[[-3.19 -0.63 -5.11]
 [-3.45 -0.23 -5.30]
 [-0.66  0.42 -1.52]]
:
[[-0.66  0.42 -1.52]
 [-3.19 -0.63 -5.11]
 [-3.45 -0.23 -5.30]]

[[-3.41  1.79  4.28 -3.87]
 [-5.35  2.12  5.97 -1.19]
 [-3.71  1.81  4.60 -3.33]
 [-4.90  2.07  5.60 -1.78]
 [-4.06  1.87  4.85 -2.82]
 [-5.17  2.07  5.80 -1.45]
 [-5.61  2.22  6.15 -0.94]
 [-2.95  1.70  4.00 -4.62]
 [-5.82  2.25  6.31 -0.67]
 [-4.66  1.96  5.36 -2.10]
 [-4.37  1.91  5.14 -2.44]]
:
[[-4.37  1.91  5.14 -2.44]
 [-3.41  1.79  4.28 -3.87]
 [-5.35  2.12  5.97 -1.19]
 [-3.71  1.81  4.60 -3.33]
 [-4.90  2.07  5.60 -1.78]
 [-4.06  1.87  4.85 -2.82]
 [-5.17  2.07  5.80 -1.45]
 [-5.61  2.22  6.15 -0.94]
 [-2.95  1.70  4.00 -4.62]
 [-5.82  2.25  6.31 -0.67]
 [-4.66  1.96  5.36 -2.10]]

[[-1.23 -1.90  4.70  0.27  0.79  2.57 -1.14  3.19  0.75 -0.43  0.11 -0.61
   0.10 -1.45  0.43 -0.74]
 [ 2.06  0.73  0.44 -0.98  0.25  3.90  1.43 -0.82 -0.12  0.98 -2.25  0.41
   0.97  0.81 -0.18 -1.23]]
:
[[ 2.06  0.73  0.44 -0.98  0.25  3.90  1.43 -0.82 -0.12  0.98 -2.25  0.41
   0.97  0.81 -0.18 -1.23]
 [-1.23 -1.90  4.70  0.27  0.79  2.57 -1.14  3.19  0.75 -0.43  0.11 -0.61
   0.10 -1.45  0.43 -0.74]]

[[-2.06  0.63 -2.76  3.62 -0.57  2.20  1.97]
 [ 1.84 -0.12 -3.62  4.68  0.56 -1.75  1.05]
 [-3.00  0.66 -3.84  1.52  0.50 -1.58  1.78]
 [-2.52 -3.20 -3.20  5.24  0.06  0.84  4.72]
 [-3.46  0.85 -4.56  0.33  1.16 -3.67  1.52]
 [ 1.42 -1.97 -3.37  5.94  0.51 -1.01  2.66]
 [-0.25  0.85 -3.37  3.36  0.19 -0.38  1.11]]
:
[[-0.25  0.85 -3.37  3.36  0.19 -0.38  1.11]
 [-2.06  0.63 -2.76  3.62 -0.57  2.20  1.97]
 [ 1.84 -0.12 -3.62  4.68  0.56 -1.75  1.05]
 [-3.00  0.66 -3.84  1.52  0.50 -1.58  1.78]
 [-2.52 -3.20 -3.20  5.24  0.06  0.84  4.72]
 [-3.46  0.85 -4.56  0.33  1.16 -3.67  1.52]
 [ 1.42 -1.97 -3.37  5.94  0.51 -1.01  2.66]]

[[ 4.22 -2.48 -2.16 -0.17]
 [ 2.17 -0.81 -0.64  2.88]
 [-0.06  1.17  1.05  0.66]
 [ 3.00  2.64  2.02  3.46]
 [-5.54 -2.04 -1.64  2.12]
 [-1.83  2.92  1.92  4.20]
 [ 0.69  3.15  2.60  2.15]]
:
[[ 0.69  3.15  2.60  2.15]
 [ 4.22 -2.48 -2.16 -0.17]
 [ 2.17 -0.81 -0.64  2.88]
 [-0.06  1.17  1.05  0.66]
 [ 3.00  2.64  2.02  3.46]
 [-5.54 -2.04 -1.64  2.12]
 [-1.83  2.92  1.92  4.20]]

[[ 0.37 -1.72  0.59  5.61  3.18]
 [ 4.97  0.46 -1.05  0.97 -1.01]]
:
[[ 4.97  0.46 -1.05  0.97 -1.01]
 [ 0.37 -1.72  0.59  5.61  3.18]]

[[ 1.42  0.24  1.13  1.05  1.82 -0.87 -1.19  3.04  0.99  1.28  1.89  0.20
   0.71  0.43]
 [-1.19 -1.47  2.22 -5.17  3.28  3.62  3.49  1.43  0.64  0.06  0.98  3.09
   0.75 -1.52]
 [-0.90  0.43 -2.75 -3.46  1.22  1.63 -0.63 -2.78 -1.89  1.48  1.15  0.58
   2.09 -0.36]
 [ 3.96 -2.13  1.36  3.29 -0.45 -2.55 -0.54 -3.18 -4.81  3.17 -1.13  3.23
   0.13 -1.71]
 [-2.75 -2.53 -2.20  1.07  1.19 -3.78 -4.25 -0.80  0.83 -0.62 -3.84 -0.88
  -3.10 -1.19]
 [ 0.74  0.24 -2.19 -1.74  0.33  2.42  1.99 -0.82 -3.32  2.75  1.35 -0.66
   4.07  0.58]]
:
[[ 0.74  0.24 -2.19 -1.74  0.33  2.42  1.99 -0.82 -3.32  2.75  1.35 -0.66
   4.07  0.58]
 [ 1.42  0.24  1.13  1.05  1.82 -0.87 -1.19  3.04  0.99  1.28  1.89  0.20
   0.71  0.43]
 [-1.19 -1.47  2.22 -5.17  3.28  3.62  3.49  1.43  0.64  0.06  0.98  3.09
   0.75 -1.52]
 [-0.90  0.43 -2.75 -3.46  1.22  1.63 -0.63 -2.78 -1.89  1.48  1.15  0.58
   2.09 -0.36]
 [ 3.96 -2.13  1.36  3.29 -0.45 -2.55 -0.54 -3.18 -4.81  3.17 -1.13  3.23
   0.13 -1.71]
 [-2.75 -2.53 -2.20  1.07  1.19 -3.78 -4.25 -0.80  0.83 -0.62 -3.84 -0.88
  -3.10 -1.19]]
